Here is a tiny trained network, its code and every weight. The questions are about switching its units off for an input and a class, where a switched-off unit gives its printed mean instead of its output.

import numpy as np


def w(rows, s, z=0):
    codes = np.array(rows[::2]) - 128.0
    scale = np.full(codes.shape[1], s)
    scale[-1] = z or s
    return codes * scale


def norm(h):
    return h / np.sqrt((h * h).mean(-1, keepdims=True) + 1e-5)


def f(y):
    return y / 2 * (1 + np.tanh(0.7978845608 * (y + 0.044715 * y**3)))


def log_softmax(a):
    a = a - a.max(-1, keepdims=True)
    return a - np.log(np.exp(a).sum(-1, keepdims=True))


def net(x, mask):
    res = np.array(x, float).reshape(1, 6) / 4 @ E
    u = 0
    for l in range(4):
        y = f(norm(res) @ A[l][:, :-1].T + A[l][:, -1])
        res = res + np.where(mask[u : u + 7], y, B[l][:, -1]) @ B[l][:, :-1]
        u += 7
    return log_softmax(norm(res)[-1] @ U[:, :-1].T + U[:, -1])


A, B = {}, {}
E = w([
[228,81,163,123,61],'x0',
[125,5,71,103,174],'x1',
[128,128,126,127,126],'x2',
[122,122,135,132,125],'x3',
[137,119,73,223,117],'x4',
[126,126,129,129,126],'x5',
],0.012)
A[0] = w([
[125,64,65,100,129,105],'L0N0',
[89,164,141,127,200,95],'L0N1',
[169,137,148,103,131,142],'L0N2',
[135,152,182,3,159,9],'L0N3',
[158,147,131,127,158,109],'L0N4',
[119,180,129,129,77,84],'L0N5',
[126,98,154,96,188,152],'L0N6',
],0.013,0.011)
B[0] = w([
[155,125,179,117,206,251],'L0N0',
[114,111,75,81,28,212],'L0N1',
[97,121,153,77,95,199],'L0N2',
[57,78,251,89,84,206],'L0N3',
[122,131,132,144,111,108],'L0N4',
[144,134,169,125,182,174],'L0N5',
[121,101,133,117,148,254],'L0N6',
],0.011,0.0037)
A[1] = w([
[122,176,198,162,147,2],'L1N0',
[29,199,102,125,178,109],'L1N1',
[169,134,68,250,135,43],'L1N2',
[155,109,152,136,104,2],'L1N3',
[168,110,164,131,117,19],'L1N4',
[127,222,164,142,78,119],'L1N5',
[227,122,163,109,68,68],'L1N6',
],0.015,0.0039)
B[1] = w([
[140,123,119,124,159,166],'L1N0',
[169,112,78,144,63,227],'L1N1',
[47,163,253,36,111,216],'L1N2',
[111,107,112,136,122,132],'L1N3',
[119,159,94,147,112,147],'L1N4',
[183,64,144,151,198,253],'L1N5',
[98,155,33,146,95,223],'L1N6',
],0.016,0.0074)
A[2] = w([
[208,205,147,173,168,42],'L2N0',
[96,97,178,74,99,108],'L2N1',
[82,128,69,113,90,67],'L2N2',
[162,179,159,168,95,4],'L2N3',
[211,137,131,165,254,130],'L2N4',
[199,112,138,181,249,87],'L2N5',
[138,156,35,162,102,98],'L2N6',
],0.0099,0.0034)
B[2] = w([
[97,58,122,142,199,163],'L2N0',
[142,141,236,220,111,226],'L2N1',
[194,173,97,166,118,174],'L2N2',
[120,1,154,150,127,119],'L2N3',
[133,151,122,140,214,253],'L2N4',
[137,100,131,143,208,246],'L2N5',
[163,134,118,41,42,198],'L2N6',
],0.0091,0.0051)
A[3] = w([
[173,45,148,173,248,93],'L3N0',
[122,139,102,180,142,96],'L3N1',
[88,58,110,145,165,3],'L3N2',
[130,46,122,137,154,166],'L3N3',
[54,159,179,155,124,53],'L3N4',
[126,176,118,138,153,24],'L3N5',
[180,171,183,186,92,76],'L3N6',
],0.011,0.0029)
B[3] = w([
[195,219,96,158,215,255],'L3N0',
[93,81,129,42,115,125],'L3N1',
[138,134,140,157,128,143],'L3N2',
[135,211,118,190,131,178],'L3N3',
[121,37,136,9,158,157],'L3N4',
[89,154,113,105,127,115],'L3N5',
[110,79,96,131,207,141],'L3N6',
],0.011,0.0092)
U = w([
[189,145,109,156,249,155],'0',
[61,117,242,77,117,180],'1',
[133,120,23,139,45,1],'2',
],0.018,0.00061)

Each question gives the input, the list of numbers given to net, and the class t.
The units are the neurons (one row each of A and B). Each row of codes is followed by its name. A weight is (code - 128) times the scale printed after its matrix; where a second scale follows, it is the last column's (A, B and U).
mask holds one flag per neuron, layer by layer. A switched-off neuron (its flag False) gives its mean, the last column of its row in B, instead of its output. The means were averaged over made-up inputs and are rounded, as every weight is.
A unit's drop is (log p(t) with every unit on - log p(t) with that unit switched off) / (log p(t) with every unit on - log p(t) with every unit switched off).
The circuit of an input: a set's keep is (log p(t) with only the set's units on - log p(t) with every unit switched off) / (log p(t) with every unit on - log p(t) with every unit switched off). Starting from the 12 units with the biggest drops (on a tie, the unit counted first), units are removed one at a time, each time the one whose removal leaves the highest keep (on an exact tie, the one counted first), for as long as the keep stays at least 0.8.
units of the circuit, in order: the units of the circuit, biggest drop first
top k neurons: the k neurons with the biggest drops, biggest first
k most important neurons of layer l: the k neurons of layer l with the biggest drops, biggest first
drop of u: that unit's drop, to one decimal
input [-6,2,4,-1,-8,-1], class 1: units of the circuit, in order	[L0N3]
input [6,2,4,-1,6,3], class 1: units of the circuit, in order	[L1N2; L0N3]
input [-7,6,5,-1,-4,-7], class 2: top 2 neurons	[L1N5; L1N1]
input [-7,-6,-5,1,-2,-1], class 2: top 2 neurons	[L1N1; L0N1]
input [-7,5,8,-8,6,-3], class 2: units of the circuit, in order	[L1N1; L1N5]
input [-4,7,7,2,-8,-7], class 1: 2 most important neurons of layer 2	[L2N5; L2N4]
input [-8,4,1,-6,-7,-5], class 2: top 2 neurons	[L1N1; L1N2]
input [1,-8,-7,-6,-8,6], class 0: 3 most important neurons of layer 0	[L0N1; L0N5; L0N6]
input [5,4,-4,-3,0,-6], class 2: 2 most important neurons of layer 1	[L1N6; L1N5]
input [7,-8,0,-1,-7,3], class 0: top 4 neurons	[L1N5; L1N2; L0N1; L1N1]
input [7,6,-2,-7,-4,-8], class 2: 2 most important neurons of layer 1	[L1N6; L1N5]
input [4,-2,6,6,8,3], class 1: drop of L1N2	1.1
input [-6,-1,-8,-3,-1,5], class 2: drop of L3N1	0.0
input [-4,-3,8,5,6,-3], class 1: units of the circuit, in order	[L1N2]
input [-6,1,2,8,7,-1], class 1: drop of L1N2	1.1
input [0,2,2,0,5,-3], class 1: drop of L1N2	0.8
input [-4,5,-2,-8,7,3], class 1: 2 most important neurons of layer 1	[L1N2; L1N5]
